Below are the code and all the weights of a small trained network. Each question names an input and a target symbol and asks about switching units off, where a switched-off unit gives its printed mean instead of its output.

import numpy as np


def w(rows, s, z=0):
    codes = np.array(rows[::2]) - 128.0
    scale = np.full(codes.shape[1], s)
    scale[-1] = z or s
    return codes * scale


def f(y):
    return y / 2 * (1 + np.tanh(0.7978845608 * (y + 0.044715 * y**3)))


def softmax(a):
    e = np.exp(a - a.max(-1, keepdims=True))
    return e / e.sum(-1, keepdims=True)


def log_softmax(a):
    a = a - a.max(-1, keepdims=True)
    return a - np.log(np.exp(a).sum(-1, keepdims=True))


def net(x, mask):
    ids = ['ΓΛΞΦΨΩαδζηθμστ'.index(c) for c in x.split()]
    T = len(ids)
    res = E[ids] + P[:T]
    u = 0
    for l in range(3):
        r = res
        for j in range(2):
            rows = slice(2 * j, 2 * j + 2)
            q, k, v = (r @ M[l][rows].T for M in (Q, K, V))
            z = softmax(np.where(np.tri(T) > 0, q @ k.T / 2**0.5, -1e9)) @ v
            o = O[l][rows]
            res = res + np.where(mask[u + j], z, o[:, -1]) @ o[:, :-1]
        u += 2
        y = f(res @ A[l][:, :-1].T + A[l][:, -1])
        res = res + np.where(mask[u : u + 4], y, B[l][:, -1]) @ B[l][:, :-1]
        u += 4
    return log_softmax(res[-1] @ U[:, :-1].T + U[:, -1])


Q, K, V, O, A, B = {}, {}, {}, {}, {}, {}
E = w([
[146,221,75],'Γ',
[39,62,5],'Λ',
[175,11,126],'Ξ',
[166,101,95],'Φ',
[138,53,231],'Ψ',
[180,123,85],'Ω',
[175,111,99],'α',
[102,37,35],'δ',
[105,212,112],'ζ',
[40,107,212],'η',
[209,128,136],'θ',
[150,178,123],'μ',
[136,230,96],'σ',
[85,189,123],'τ',
],0.013)
P = w([
[103,110,69],'0',
[1,79,149],'1',
[35,90,157],'2',
[56,92,191],'3',
[69,97,180],'4',
[63,119,139],'5',
[86,112,171],'6',
[85,110,182],'7',
[126,157,126],'8',
[101,150,94],'9',
[104,146,105],'10',
[110,154,101],'11',
[96,141,106],'12',
],0.009)
Q[0] = w([
[141,227,53],'0.h0',
[248,2,154],'0.h0',
[95,242,150],'0.h1',
[41,145,84],'0.h1',
],0.008)
K[0] = w([
[134,3,185],'0.h0',
[137,130,213],'0.h0',
[89,192,147],'0.h1',
[126,188,94],'0.h1',
],0.011)
V[0] = w([
[136,223,44],'0.h0',
[159,80,84],'0.h0',
[108,146,203],'0.h1',
[87,153,252],'0.h1',
],0.013)
O[0] = w([
[207,169,114,252],'0.h0',
[175,100,180,114],'0.h0',
[98,135,21,188],'0.h1',
[96,142,2,252],'0.h1',
],0.0084,0.0016)
A[0] = w([
[220,155,109,126],'0.n0',
[51,59,120,202],'0.n1',
[63,255,103,253],'0.n2',
[219,116,217,103],'0.n3',
],0.0074,0.0023)
B[0] = w([
[52,151,87,133],'0.n0',
[249,164,122,160],'0.n1',
[150,60,252,254],'0.n2',
[151,154,75,134],'0.n3',
],0.014,0.0085)
Q[1] = w([
[254,97,129],'1.h0',
[203,134,167],'1.h0',
[149,172,41],'1.h1',
[124,186,225],'1.h1',
],0.014)
K[1] = w([
[215,194,165],'1.h0',
[124,248,155],'1.h0',
[40,41,78],'1.h1',
[153,150,114],'1.h1',
],0.016)
V[1] = w([
[120,148,175],'1.h0',
[89,109,83],'1.h0',
[210,94,62],'1.h1',
[126,9,108],'1.h1',
],0.015)
O[1] = w([
[82,75,178,210],'1.h0',
[198,176,128,2],'1.h0',
[14,103,34,152],'1.h1',
[72,255,138,60],'1.h1',
],0.0091,0.0094)
A[1] = w([
[245,208,238,203],'1.n0',
[2,103,80,46],'1.n1',
[83,174,223,254],'1.n2',
[225,208,119,206],'1.n3',
],0.0074,0.00098)
B[1] = w([
[62,125,27,205],'1.n0',
[231,156,215,254],'1.n1',
[2,142,58,229],'1.n2',
[174,86,202,121],'1.n3',
],0.0095,0.0073)
Q[2] = w([
[131,149,102],'2.h0',
[124,196,254],'2.h0',
[112,79,24],'2.h1',
[171,168,44],'2.h1',
],0.0072)
K[2] = w([
[114,212,143],'2.h0',
[202,89,189],'2.h0',
[131,27,128],'2.h1',
[129,93,255],'2.h1',
],0.0095)
V[2] = w([
[179,171,100],'2.h0',
[90,139,156],'2.h0',
[173,172,6],'2.h1',
[151,149,236],'2.h1',
],0.011)
O[2] = w([
[83,62,207,6],'2.h0',
[141,137,164,156],'2.h0',
[82,166,254,46],'2.h1',
[145,213,40,110],'2.h1',
],0.0086,0.013)
A[2] = w([
[100,111,77,4],'2.n0',
[246,106,121,142],'2.n1',
[65,183,152,50],'2.n2',
[151,48,112,74],'2.n3',
],0.011,0.0029)
B[2] = w([
[137,70,235,188],'2.n0',
[47,214,254,228],'2.n1',
[146,178,55,159],'2.n2',
[201,183,59,247],'2.n3',
],0.0096,0.012)
U = w([
[202,69,143,2],'Γ',
[89,116,172,84],'Λ',
[95,123,174,74],'Ξ',
[2,68,111,134],'Φ',
[55,199,180,52],'Ψ',
[160,64,37,126],'Ω',
[29,161,129,140],'α',
[102,125,96,139],'δ',
[129,139,182,87],'ζ',
[249,233,161,180],'η',
[94,131,154,149],'θ',
[124,113,130,124],'μ',
[139,203,57,158],'σ',
[127,177,95,216],'τ',
],0.0078,0.0059)

Each question gives the input, a string of symbols that net reads in full, and the target symbol t.
The units are the heads (2 rows each of Q, K, V and O) and the neurons (one row each of A and B). Each row of codes is followed by its name. A weight is (code - 128) times the scale printed after its matrix; where a second scale follows, it is the last column's (O, A, B and U).
mask holds one flag per unit, layer by layer, with each layer's heads first. A switched-off unit (its flag False) gives its mean, the last column of its rows in O or B, instead of its output. The means were averaged over made-up inputs and are rounded, as every weight is.
A unit's drop is (log p(t) with every unit on - log p(t) with that unit switched off) / (log p(t) with every unit on - log p(t) with every unit switched off).
The circuit of an input: a set's keep is (log p(t) with only the set's units on - log p(t) with every unit switched off) / (log p(t) with every unit on - log p(t) with every unit switched off). Starting from the 12 units with the biggest drops (on a tie, the unit counted first), units are removed one at a time, each time the one whose removal leaves the highest keep (on an exact tie, the one counted first), for as long as the keep stays at least 0.8.
circuit, biggest first: the units of the circuit, biggest drop first
unit that matters most: the unit with the biggest drop
top k neurons: the k neurons with the biggest drops, biggest first
top k neurons in layer l: the k neurons of layer l with the biggest drops, biggest first
which heads matter: for each layer, one digit per head in row order, 1 if its drop is at least 0.15 and else 0, layers parted by /
input ζ Ψ α Ξ σ η σ μ σ δ Γ, target Ω: top 4 neurons => (1.n0; 0.n1; 1.n1; 2.n1)
input Γ Ψ δ Ψ Ξ ζ α δ σ ζ Ψ σ η, target Γ: top 3 neurons => (0.n3; 0.n2; 0.n0)
input ζ τ θ Γ τ η, target Ω: which heads matter => 11 / 01 / 00
input η Γ δ ζ, target α: circuit, biggest first => (1.h1; 1.n2; 0.n1)
input α ζ Γ σ Φ α δ, target η: circuit, biggest first => (0.n1; 1.n2)
input Ξ Ξ τ Γ Φ ζ τ ζ μ α ζ Ψ ζ, target σ: circuit, biggest first => (1.h1; 0.h0; 2.h1)
input Γ σ Λ η ζ Ψ Λ Ψ η ζ ζ Γ τ, target Γ: top neuron in layer 0 => (0.n3)
input Ψ Ω Γ σ δ α σ σ τ, target Ψ: which heads matter => 11 / 11 / 01
input σ μ ζ σ Ξ σ, target η: top 3 neurons => (2.n3; 1.n2; 2.n1)
input ζ Γ Φ τ, target Ω: which heads matter => 11 / 01 / 01
input σ η Ω Λ τ ζ τ σ ζ, target η: top 2 neurons => (2.n3; 2.n1)
input σ σ σ ζ Γ τ Ψ μ τ μ, target η: top 3 neurons => (2.n3; 2.n1; 1.n2)
input σ τ δ Γ τ ζ, target η: top 2 neurons in layer 0 => (0.n3; 0.n1)
input Γ σ Γ ζ α σ Λ Φ σ σ τ, target Γ: unit that matters most => 1.h1
input δ θ δ σ τ τ Ξ, target η: which heads matter => 01 / 00 / 01
input Ψ ζ ζ, target Ψ: which heads matter => 11 / 11 / 01
input σ σ σ ζ ζ Γ, target η: top 2 neurons => (2.n3; 1.n2)
input τ ζ σ Ξ σ Γ ζ τ τ η, target Φ: top 2 neurons in layer 2 => (2.n3; 2.n0)
input τ Γ ζ θ Φ σ σ, target Φ: which heads matter => 00 / 01 / 00
input Γ Ω σ η σ Φ θ Ψ σ Φ ζ σ, target Γ: top 4 neurons => (0.n3; 0.n2; 0.n0; 1.n1)
input ζ Γ σ σ Λ Γ η σ ζ ζ, target Ω: unit that matters most => 0.h0
input α ζ Λ Γ σ ζ ζ δ, target η: top 2 neurons => (0.n1; 2.n1)
input η ζ Ω σ, target α: which heads matter => 01 / 01 / 00
input η τ α Γ σ σ Ω Ψ Γ ζ Ψ Ψ τ, target α: which heads matter => 11 / 01 / 00
